In the rows, 128 means zero.
Here are made-up nodes, facts about them, and rows of numbers that follow some of those facts. Name the node behind each unnamed row.

Some rows with their names:
stuvuk: [130 142 124 101  70  94 147 100 164 106 114 143  96 128 138 138 132 119
 131 138 134 136 122  98 108 138 150 160  91 138 108 133 113 134 138 142
 111 114 111 132 106 135 137 142 135 102 124 114]
padom: [133 145 142 120  76 112 157 116 147 108 115 134  92 122 124 136 114 112
 140 122 132 132 122 113  92 128 128 136  85 125 105 140 120 140 136 117
 108 114 115 122 115 125 132 137 140 100 131 116]
rogra: [135 112 134 121  84 116 157 103 136 115  90 150 121 139 142 142 127 141
 119 173 126 149 121 114 103 137 119 164 104 148 122 125 134 117 142 135
 102 100 106 106 121 142 128 141 130 129 126 119]
gidino: [115 114 174 116  83 108 142 106 118 122  93 140 134 149 130 119 120 147
 116 158 127 141 137 133  87 124  96 123  79 133 102 106 114 137 130 113
 107 110  91 113 112 132 112 136 121 158 139 139]
zastu: [155 143 161 102 122 127 143 121 150 106 122 124 103 120 127 141 122 116
 137 116 133  96 110 125 134 123 136 122 132 127 120 149 108 135 121 108
 121 159 122 131 115 122 131 141 125 117 115 120]
pime: [162 139 161 101 121 123 147 118 149 107 121 119  98 120 124 140 123 117
 137 115 131  95 106 123 132 129 136 118 134 125 124 150 105 136 121 110
 122 160 120 129 112 124 135 145 129 117 114 119]
dori: [116 137 102 146 160 138  91 152 103 166 174 133 164 116 109  98 125 129
 135  94 131 133 158 122 158 122 151 100 142 103 147 115 127 130 107 130
 148 149 169 151 142 114 136 111 126 119 147 157]
kluzo: [110 128  89 151 170 122  89 150 111 150 176 130 135 118 108 107 128 121
 141  98 121 134 158 124 168 121 157 112 164 101 144 120 117 123 113 136
 152 144 165 151 136 124 143 116 149 112 127 131]
pagim: [ 77 147  86 170 212 163  63 162 100 150 147  79 160 123 135 123 141 143
 114 173 144 127 157 176 131 133 135  83 154 114 134 108 184 122 124 150
 156 123 143 125 174 111  88 130 108 164 111 142]
brito: [ 86 156 149 142 161 155 154 122 155 106  85  59 127 130 148 170 124 102
 106 179 135  94  92 195 111 142 124  80 152 131 135 153 178 108 144 104
  99 141 104  78 157 135 106 168 117 139  78 111]
rilufles: [129 155 116  98 154 162 139 108 159  98  76  88 145 117 168 187 162 125
  98 224 142  98 105 150 129 148 145 122 144 140 142 145 189  93 124 169
 106 134 127  94 149 111  87 165 103 148  99 111]
tregron: [ 64 159  62 138 217 130  74 160 116 122 156  54 127 114 113 140 150 110
 133 113 148 118 134 163 142 147 158  85 163 108 119 138 179 133 133 166
 178 118 138 141 155  97  92 114 133 125 115 121]
bastostik: [182 139 170  97 121 144 140 118 134 133 133 123 142 126 126 120 125 121
 137 102 139  94 114 113 150 135 120 112 142 134 121 151  90 129 107 100
 113 169 114 142 110 107 140 135 102 137 126 148]
funis: [140 104 167 159 170 183  74 163 174 188 214 151 153 107 130  77 166  71
  85  55  89  88 133 191 140  54 113 150 159 124 147  86 125 159 142 160
 152 132 219 228 163 199 140  67 100 156 156 102]
gilam: [155  92 186 118 136 145 176 113 122 131 108 124 135 133 126 149 123 123
 121 129 113 100  93 147 155 129  95 127 174 138 153 146 103 108 126  76
  99 150 103 104 129 138 156 147 133 146 104 118]
kebru: [158 112 139 119 127 165 134 100 144 112 113 114 143 143 152 175 162  99
 124 182 122 108 119 128 172 139 124 158 190 170 100 159 123  74 124 130
  96 125  72 131 130 128 136 128  88 155 105 112]
stezo: [110  84 160 144 203 110  85 130  83 148 139 135 176 149 117  87 150 185
  99 114 102 140 158 154 176  89 129  84 172 104 155  81 109 131  98 120
 168 168 159 122 123 138 116 101 129 171 145 158]
pibrur: [185 105 191 106 143 148 135 120 118 127 104 127 136 132 142 130 130 173
 106 137 135  96  89 131 141 128 100 123 146 138 150 128 113 133 122  99
 137 181 122 113 114 132 124 144 105 159 116 155]
trebrus: [184 111 190 108 143 147 137 122 119 132 110 128 134 130 142 128 130 178
 105 131 139  94  95 133 143 129 103 125 145 137 151 131 113 144 120 101
 135 183 123 114 114 129 124 146 107 155 116 156]

Facts:
σ: refers to; β: points at; Ξ: is of sort; φ: uses
babo | σ toge | Ξ a | φ nostastok
bastostik | Ξ d
bestal | β trufi, flepe, brito | Ξ a
bilan | β skotom | Ξ b | φ babo
biple | σ tretran, ziflol | Ξ a | φ vomik
birus | σ klebal, drefles | β trufi | Ξ b
branumon | σ brogru, daku, luko | β trebrus | Ξ c
brara | β grefuvik | Ξ a | φ skiko
brena | σ stofir, nuzetos, rilufles | β vifluk, vopus | Ξ f
brito | β skotom, kapa | Ξ c | φ putron
britrol | Ξ b
brogru | Ξ d | φ bestal
bule | σ rudran, deragri | Ξ b | φ zadrevek
daku | β birus | Ξ a | φ gidino
deragri | β lidram | Ξ c
dizilel | σ mekek, flepe, zupin | Ξ c
doplim | σ fledro, serelor | β nuzetos | Ξ a
dori | σ skuluk, bestal, pime | Ξ b
dosul | β staki, skopam | Ξ a
drebrik | β fledro, pepus, vomik | Ξ a | φ stuvim
dredrom | σ zastu, brara, flopeklik | β pepus | Ξ b
drefles | β ludu, klutu | Ξ b
fadir | β ludu, kapa, pepus | Ξ a
fanas | Ξ b | φ flimapek
flafludru | Ξ a
fledrel | σ nibu, grefuvik | β zuskone | Ξ c
fledro | β nostastok | Ξ f
flegir | σ klosok | β trufi | Ξ b
flepe | Ξ a
fligek | β ludu, ploskur | Ξ a | φ grukiklil
flimapek | β tesi, drefles | Ξ a | φ trudra
flopeklik | β skozak | Ξ d
flovu | Ξ c | φ zuflel
folam | σ bestal, klutu, flafludru | β bestal | Ξ a
fudre | σ klebal, stuvim | β rezis | Ξ b
funis | σ toge | Ξ d
gamem | Ξ b
gata | β biple | Ξ b | φ gubru
gazar | σ ploskur, flopeklik | β skotom, brito | Ξ a | φ stezo
gefle | β zuskone, ziflol | Ξ c
gelabo | β gazar, ludu | Ξ a | φ kapa
gidino | Ξ a | φ flegir
gilam | β skotom, drefles | Ξ d | φ brara
ginus | σ brogru, skopam, luko | β stuvuk | Ξ d | φ gilam
grefuvik | β ziflol | Ξ e
grozo | σ dosul, drefles | β gelabo, klutu | Ξ c
grukiklil | σ pegi | Ξ a
gubru | β pime, kapa, pepus | Ξ a
kapa | β ludu | Ξ f | φ modropan
kebru | β ludu | Ξ e | φ tesi
klebal | β brito | Ξ a
klenim | σ lidram, vebus | β tiska | Ξ a
kliva | β rilufles | Ξ a
klosok | β trufi, ludu, pagim | Ξ d
klukler | σ stuvim, flopeklik | Ξ b
klutu | β pedur | Ξ a | φ fanas
kluzo | σ zuflel | β zabral, skozak, zupin | Ξ b
kulon | σ bilan, stoge | β fledrel | Ξ a | φ gelabo
lamuk | Ξ d
lidram | Ξ a
ludu | Ξ b | φ trazus
luko | β ludu | Ξ d
lumivom | σ tragrok, lidram, tiska | Ξ a
maflubras | σ rudran | β skopam, supes | Ξ f
mekek | Ξ d
mizir | σ flimapek, stuvuk | β stesa | Ξ b | φ bilan
modropan | σ bastostik, stoge | β ludu | Ξ f
mudu | σ fledro | Ξ a
nadu | σ britrol, tragrok, skozak | Ξ a
nibu | β trufi | Ξ a
nostastok | β ludu | Ξ f | φ gazar
nupek | β ludu, luko, skiko | Ξ f | φ pepus
nuzetos | β stezo, stuzi | Ξ a
padom | β gilam, dizilel, flegir, kulon | Ξ a
pagim | σ vagal | Ξ c | φ rasul
pedur | σ flepe, flafludru | β ludu | Ξ c
pegi | β mizir, brara | Ξ b | φ gata
pepus | σ skuluk, nupek, nostastok, zupin, gubru | β ludu | Ξ a | φ fligek
pibrur | Ξ f | φ brogru
pime | β sutri | Ξ b
plabrik | σ ploplaklo, rezis, stoge, lidram | β nostastok, vupon | Ξ d
plamamur | σ gamem, zuflel | Ξ b | φ zalam
ploplaklo | β skopam | Ξ b
ploskur | β ludu | Ξ a
pogrok | σ brogru, bilan, nupek, gubru | β ludu | Ξ a | φ ludu
pokar | σ zuskone, zastu, skasto | β gazar | Ξ c
pumel | σ ploplaklo, sozis | Ξ a
putron | Ξ a
rasul | Ξ b | φ stofir
rezis | β nibu | Ξ a
rilufles | β ludu | Ξ c | φ dori
roflis | σ nupek, flepe, grefuvik | Ξ a
rogra | β supes, ludu, vagal, ploskur | Ξ a | φ nupek
rudran | Ξ f
serelor | β pepus | Ξ a
setrovi | σ rudran, zalam, kapa | β skopam | Ξ a
skasto | β kapa, nadu, pogrok | Ξ e
skiko | Ξ a | φ toge
skopam | β ludu, skozak, pepus | Ξ a
skotom | β ludu | Ξ a | φ tretran
skozak | Ξ e
skuluk | β skopam, ludu | Ξ a
sozis | Ξ c | φ vifluk
staki | σ nostastok | β ludu, kapa | Ξ a | φ kebru
stesa | σ fligek | Ξ a | φ staki
stezo | σ skotom | Ξ f | φ daku
stofir | Ξ a | φ pegi
stoge | Ξ c | φ rilufles
stustas | σ brogru, bastostik, pegi | β ploplaklo, gelabo, trebrus | Ξ c
stuvim | β ludu, pogrok | Ξ a | φ dizilel
stuvuk | β fledrel, ludu, pepus | Ξ a
stuzi | β ploplaklo, ludu, skasto | Ξ a
subu | σ dosul, drefles | β ploplaklo, brito | Ξ b | φ lamuk
supes | σ triska | β ludu | Ξ a
sutri | β klebal | Ξ b
tesi | σ zuskone, nibu, toge | Ξ a
tiska | Ξ a
toge | Ξ b | φ tiska
tragrok | β gidino | Ξ b | φ skotom
trazus | σ daku, luko, drefles | Ξ a | φ stesa
trebrus | Ξ f | φ trufi
tregron | σ daku, skopam, zadrevek | β skozak | Ξ c
tretran | Ξ d | φ mizir
triska | β ludu, zabral, skasto | Ξ a
trudra | Ξ a | φ flovu
trufi | β ludu | Ξ a
truskos | Ξ a
vagal | β ludu | Ξ a
vebus | β pedur | Ξ b
vepu | β drebrik, biple | Ξ b
vifluk | β pagim | Ξ b | φ vupon
vomik | Ξ d | φ drefles
vopus | σ truskos, fligek, toge | β skotom | Ξ b
vupon | β skotom, pedur | Ξ a | φ tragrok
zabral | σ zuskone, kliva, stuzi, zupin | Ξ d | φ bule
zadrevek | β ludu, rudran | Ξ b | φ pogrok
zadrur | σ gamem, rogra | Ξ a
zalam | Ξ b | φ sozis
zastu | β vifluk, vomik | Ξ b
ziflol | β dosul, trufi, klebal, skotom, ludu, rilufles, vifluk | Ξ a
zuflel | β toge | Ξ b | φ stoge
zupin | Ξ b
zuskone | Ξ e

Which node is each row?
No name comes twice in this set of rows, the named rows included.
[174 147 106 120  80 132 169 103 157  74  86 171 107 141 154 155 127 111
 148 132 107 145 127  91 104 100 145 151  88 146 102 143 144 118 119 158
 104 106 136 110 107 118 114 114 121 103 158 103]  trufi
[122 109 155 113  83 100 143 123 124 112 104 145  87 126 129 139 117 145
 130 172 131 134 123 126  92 138 109 159  99 136 121 123 111 129 147 118
 118 100  98 118 121 140 129 153 146 136 108 114]  drebrik
[129 106 162  87  68 140 160 122 107 155  92 145 140 106 125 138 125 138
 112 175 141 131 132 105  91 149  82 146  58 117 154 114 131 138 131 127
  90 105 133 112 142 105 120 158 135 149 134 126]  trudra
[166  90 241 129 118 194 124 136 192 156 143 145 119 110 168 112 159  96
  67 134 103  70  90 207  88  66  75 174 120 153 136  89 133 162 166 140
 120 126 175 191 157 209 117 116  81 181 132  94]  toge
[107  98 112 184 166 155  76 152  72 170 164 144 155 126 123 108 124 161
 130 142 127 161 161 127 172 123 129 112 172 121 144 103 128 130 115 116
 158 144 135 128 148 131 135 113 112 144 125 170]  bule
[153 103 170  86 122 149 153 120 106 141 103 141 131  97 122 161 129 135
 120 177 130 100 123 123 144 139 101 135 123 107 177 133 121 116 112 113
 102 144 145 102 146 105 120 163 138 147 110 117]  zuflel
[ 61 175  75 166 201 146  73 158 141 133 165  77 133 106 127 129 139  91
 126 139 134 112 147 182 137 115 168  75 158 103 128 122 179 125 127 151
 151 136 169 142 171 127 104 125 123 122 107 115]  pokar
[180 138 162 100 143 128 139 123 147 107 121 124 101 115 130 136 125 140
 131 106 129  85  94 124 156 122 141 116 155 123 145 148 108 140 108 106
 136 195 144 121 106 125 136 143 130 109 112 134]  fledro
[ 87 129  46 154 118 104 111 123 139 142 145 158 148 137 130 114 137 119
 130 113 116 180 165  96 143 121 174 150 129 121 135 109 145 117 127 180
 136  99 161 139 128 142 139  92 146  88 157 124]  supes
[ 62 177  49 152 209 128  71 158 114 126 162  68 131 115 118 136 134 115
 147 131 149 123 157 158 148 141 173  71 164 101 124 135 173 118 118 156
 167 132 145 123 161  92 100 128 135 118 106 127]  stustas
[ 82 126 126 183 113 159  82 157 164 180 190 163 135 111 135  76 139  80
 100  86 105 147 157 162  88  73 125 152 100 121 125  72 145 173 157 158
 145  94 203 202 158 194 135  77 115 126 163 115]  tesi
[178  98 174  93 148 144 144 120  95 137 117 118 155 144 121 133 132 153
 122 124 134 106 105 122 156 148  95 131 155 142 135 144 100 120 119  97
 122 147  84 118 116 107 136 135 114 168 126 150]  brogru
[135  98  79 127 225 150 120 167  76 105 138 105 115 141 103 144 145 118
 158  17 100 135 126 119 150 110 105 121 152 118 128 147 167 153 136 179
 192  84 150 138 121  84 101  50 167 133 187  97]  birus
[147 154 136 134  82 124 165 120 133  99 106 151  89 127 130 142  95 104
 157 122 118 135 130 112  93 107 124 120  79 125 104 138 127 131 122 115
 103 113 122 105 117 116 122 134 140 100 139 114]  bestal

The same nodes again, as new rows of numbers:
Some rows with their names:
pogrok: [ 98 139 136 138 117 173 143 107 149 184 124 127 126 127 118 133 111 151
 122  74  90 141 130 154 111 158 115 123 110 111]
grozo: [148 133 124 147 138  92 112 133 123 219 121 130 109 136 114 130 125 126
 138 116 134 146 116 132 132 162 124 126 133 104]
stesa: [124 104 126 125 129 180 122 107 128 119 127 121 106 129 134 132 133 139
 126  75 120 140 118 132 118 134 117  97 119 130]
dizilel: [115 129 122 146 119 103 106 122 142 239 135 126  86 108 115 129 142 133
 161 124 131 138  88 130 124 150 121 120 132  95]
biple: [145 119 126 130 150 150 108 115 128 134 121 132 114 132 136 130 129 134
 125  84 130 118 132 134 129 113 115 121 121 131]
supes: [153 133 134 128 132 143 140 115 138 132 123 135 136 104 129 135 119 143
 111 101 110 108 150 132 131 156 125 127 119 125]
pegi: [100 141 129 126 128 119 133 151 125 135 130 117 132 160 118 127 125 114
 132 149 133 157 128 130 125 122 124 138 134 130]
gamem: [130 125 123 122 117  97 143 145 113 118 130 120 126 132 127 129 131 114
 129 145 142 140 121 115 138 137 140 125 136 132]
bestal: [116 115 138 133 114 123 133 127 142  70 139 129 133 113 132 115 130 127
 139 164 130 103 154 124 120 139 142 111 119 142]
klutu: [114 123 133 122 129 170 124 123 137  91 135 120 113 134 133 122 140 131
 127 142 126  94 142 130 120 119 115 125 127 135]
kapa: [139 140 134 106 137 155 146 125 132  72 127 118 142 133 131 135 124 131
 103 128 109 123 145 122 141 147 126 130 125 145]
daku: [125 120 133 115 126 153 128 138 146  88 130 133 161 162 135 117 119 111
 125 153 136 123 188 132 117 123 124 124 125 134]
ploskur: [152 127 134 116 123 143 158 120 135  83 133 124 140 104 132 132 130 139
 113 128 106  97 163 123 131 159 130 122 124 142]
pime: [102 132 126 129 106 108 135 139 129 147 139 124 118 123 121 127 134 119
 141 156 140 138 110 123 127 135 140 130 135 118]
britrol: [136 129 124 126 125  99 137 149 114 128 129 125 133 138 122 131 126 112
 129 136 144 144 128 120 135 134 138 132 136 130]
vupon: [129 148 124 129 173 156 101 114 109  87 121 119  85 145 133 120 149 138
 124 167 116 121 146 130 129 113 140 132 141 143]
stuzi: [119 121 134 124 102 151 148 116 146 104 140 128 119  99 136 125 136 136
 129 146 114 103 151 127 125 145 128 128 128 133]
fligek: [134 124 133 114 127 168 142 122 142  70 137 115 131 120 136 130 137 139
 118 132 102 108 152 122 128 134 118 118 127 146]
stoge: [124 138 138 140 131 105 124 160 127 135 135 102 136 161 119 123 134 115
 137 141 129 131 140 126 129 127  97 137 138 130]

Which node is each row?
No name comes twice in this set of rows, the named rows included.
[148 129 127 128 145  68 104 137 132 172 126 130 156 115 114 131 114 125
 141 131 147 146  98 121 139 132 151 103 118 120]  flegir
[113 132 127 117 116 146 154 129 124 152 127 109 138 141 113 141 121 132
 115  97 107 175  96 129 132 160 127 109 121 129]  ludu
[120 153 119 125 163 110 105 135 113 143 125 118  88 137 116 131 138 130
 138 152 122 171 116 123 138 100 145 134 141 138]  vifluk
[127 153 120 122 162 112 123 148 107 119 124 115  88 157 119 129 138 122
 131 164 122 178 145 123 138 107 146 140 148 150]  tragrok
[ 90 126 127 128  89 115 149 140 136 131 149 123 104 120 118 124 142 119
 145 170 138 135 113 120 122 134 134 131 134 123]  zupin
[119 117 123 118 107 110 140 138 126 124 140 120 121 120 125 129 140 120
 141 161 141 134 103 112 133 134 137 121 137 127]  zastu
[120 138 121 127 131 104  99 114 116 185 125 124 131 121 117 128 141 133
 127 160 145 112  52 120 134 144 137 120 133 102]  vopus
[ 91 132 117 123 120 119 111 117 134 198 132 134 143 114 118 135 137 145
 137 110 122 144  56 136 114  69 121 126 122 108]  zabral
[135 107 128 126 116 154 141 117 129  82 137 128 113 108 141 124 137 130
 135 137 133 106 148 121 126 130 132 119 127 141]  truskos
[111 128 122 116 128 110 131 134 114 128 127 128 156 135 129 133 130 129
 128 122 127 144  96 128 127  76 128 132 128 129]  vomik
[127 112 125 133 121 150 114 103 140 167 131 136  97  94 136 129 135 146
 137 102 137 104 110 131 122 133 127 118 120 115]  tesi
[129 136 129 115 118  81 151 140 122 119 130 129 186 121 123 132 119 130
 123 142 116 130 115 122 130 104 140 123 122 137]  klosok
[128 119 126 127 109 110 149 137 108  86 124 140 166 134 141 126 119 127
 118 135 128 121 136 129 121  80 132 138 128 139]  skozak
[143 115 127 114 139 159 117 120 138  97 126 133 135 134 138 127 127 125
 121 114 139 120 152 127 124 118 118 115 125 128]  gidino

